Here is a tiny trained network, its code and every weight. The questions are about switching its units off for an input and a class, where a switched-off unit gives its printed mean instead of its output.

import numpy as np


def w(rows, s, z=0):
    codes = np.array(rows[::2]) - 128.0
    scale = np.full(codes.shape[1], s)
    scale[-1] = z or s
    return codes * scale


def f(y):
    return y / 2 * (1 + np.tanh(0.7978845608 * (y + 0.044715 * y**3)))


def log_softmax(a):
    a = a - a.max(-1, keepdims=True)
    return a - np.log(np.exp(a).sum(-1, keepdims=True))


def net(x, mask):
    res = np.array(x, float).reshape(1, 6) / 4 @ E
    y = f(res @ A[0][:, :-1].T + A[0][:, -1])
    res = res + np.where(mask, y, B[0][:, -1]) @ B[0][:, :-1]
    return log_softmax(res[-1] @ U[:, :-1].T + U[:, -1])


A, B = {}, {}
E = w([
[196,143,81,50,181,47],'x0',
[134,137,186,97,25,65],'x1',
[195,160,48,192,59,124],'x2',
[177,192,167,92,129,206],'x3',
[127,132,127,129,129,128],'x4',
[254,66,187,174,157,123],'x5',
],0.0075)
A[0] = w([
[66,81,238,47,221,136,120],'n0',
[40,196,98,126,116,136,98],'n1',
[158,136,177,81,23,89,163],'n2',
[182,129,68,50,170,67,45],'n3',
[155,136,107,25,193,46,77],'n4',
[65,4,48,182,102,29,186],'n5',
[70,60,143,182,94,96,150],'n6',
[214,65,170,156,144,120,55],'n7',
[201,180,34,194,89,145,160],'n8',
[60,186,92,101,113,116,41],'n9',
[60,181,69,71,115,130,60],'n10',
[199,182,45,62,185,31,71],'n11',
[223,63,148,164,142,125,79],'n12',
[125,64,53,121,175,115,187],'n13',
[77,223,75,82,99,143,79],'n14',
[186,238,154,60,103,254,185],'n15',
[158,132,53,170,228,212,252],'n16',
[116,110,77,170,234,177,46],'n17',
[132,136,207,118,50,51,85],'n18',
[70,171,46,82,98,116,78],'n19',
[78,91,154,237,115,225,147],'n20',
],0.0075,0.0028)
B[0] = w([
[126,133,56,251,19,3,235],'n0',
[102,76,168,158,146,151,201],'n1',
[43,136,85,56,131,115,199],'n2',
[120,145,187,156,59,210,187],'n3',
[113,142,161,150,88,165,207],'n4',
[201,207,211,118,215,93,253],'n5',
[157,192,155,138,137,145,183],'n6',
[70,17,138,125,192,152,191],'n7',
[100,101,104,172,66,24,221],'n8',
[155,60,138,146,170,166,176],'n9',
[129,50,142,143,166,135,195],'n10',
[115,144,202,161,45,196,224],'n11',
[98,29,156,119,150,118,200],'n12',
[132,187,142,78,131,130,188],'n13',
[125,48,129,140,172,102,199],'n14',
[203,173,207,128,207,49,231],'n15',
[43,148,117,55,102,85,249],'n16',
[46,139,50,49,114,142,184],'n17',
[49,141,39,29,150,180,183],'n18',
[136,53,151,157,161,134,197],'n19',
[95,165,170,113,81,174,229],'n20',
],0.008,0.0061)
U = w([
[126,9,151,157,170,151,100],'0',
[129,151,139,138,117,113,249],'1',
[126,134,89,208,68,44,111],'2',
[118,178,185,158,62,232,104],'3',
[162,204,178,125,200,88,112],'4',
[87,153,64,48,128,132,111],'5',
[182,154,48,156,151,155,87],'6',
],0.012,0.011)

Each question gives the input, the list of numbers given to net, and the class t.
The units are the neurons (one row each of A and B). Each row of codes is followed by its name. A weight is (code - 128) times the scale printed after its matrix; where a second scale follows, it is the last column's (A, B and U).
mask holds one flag per neuron, in row order. A switched-off neuron (its flag False) gives its mean, the last column of its row in B, instead of its output. The means were averaged over made-up inputs and are rounded, as every weight is.
A unit's drop is (log p(t) with every unit on - log p(t) with that unit switched off) / (log p(t) with every unit on - log p(t) with every unit switched off).
The circuit of an input: a set's keep is (log p(t) with only the set's units on - log p(t) with every unit switched off) / (log p(t) with every unit on - log p(t) with every unit switched off). Starting from the 12 units with the biggest drops (on a tie, the unit counted first), units are removed one at a time, each time the one whose removal leaves the highest keep (on an exact tie, the one counted first), for as long as the keep stays at least 0.8.
units of the circuit, in order: the units of the circuit, biggest drop first
most important unit: the unit with the biggest drop
top k neurons: the k neurons with the biggest drops, biggest first
input [-4,8,-1,0,-5,4], class 5: units of the circuit, in order	(n18; n2)
input [-6,-4,-5,-5,0,-7], class 0: units of the circuit, in order	(n1)
input [-5,-7,-2,-1,-4,-7], class 0: units of the circuit, in order	(n1; n10)
input [6,-5,-8,8,-1,-5], class 2: top 2 neurons	(n0; n5)
input [-3,4,-4,-6,5,1], class 4: units of the circuit, in order	(n5; n6)
input [8,1,7,-3,1,4], class 3: units of the circuit, in order	(n11; n3)
input [7,-6,-3,-5,-3,-2], class 3: units of the circuit, in order	(n11; n3)
input [-1,-1,-4,3,-3,2], class 2: units of the circuit, in order	(n0; n5)
input [-5,7,-1,-5,-2,-6], class 5: top 4 neurons	(n18; n2; n15; n11)
input [7,-5,-8,6,-8,6], class 1: units of the circuit, in order	(n0; n8; n3)
input [-1,-7,3,-4,-6,-1], class 5: units of the circuit, in order	(n17; n16)
input [-4,0,8,7,3,-2], class 2: top 2 neurons	(n8; n5)
input [7,1,-5,-5,1,-5], class 3: top 3 neurons	(n11; n3; n4)
input [6,-7,-4,4,4,5], class 5: top 3 neurons	(n16; n17; n5)
input [3,7,-6,-4,3,4], class 5: most important unit	n18
input [-5,-6,-3,5,-1,-7], class 0: units of the circuit, in order	(n14; n10)
input [0,-8,-1,6,3,0], class 5: top 3 neurons	(n17; n16; n5)
input [6,4,2,-3,8,8], class 0: top 2 neurons	(n7; n12)
input [7,5,-7,0,3,-1], class 2: top 2 neurons	(n0; n20)
input [8,6,-5,7,-1,2], class 3: top 3 neurons	(n11; n3; n4)
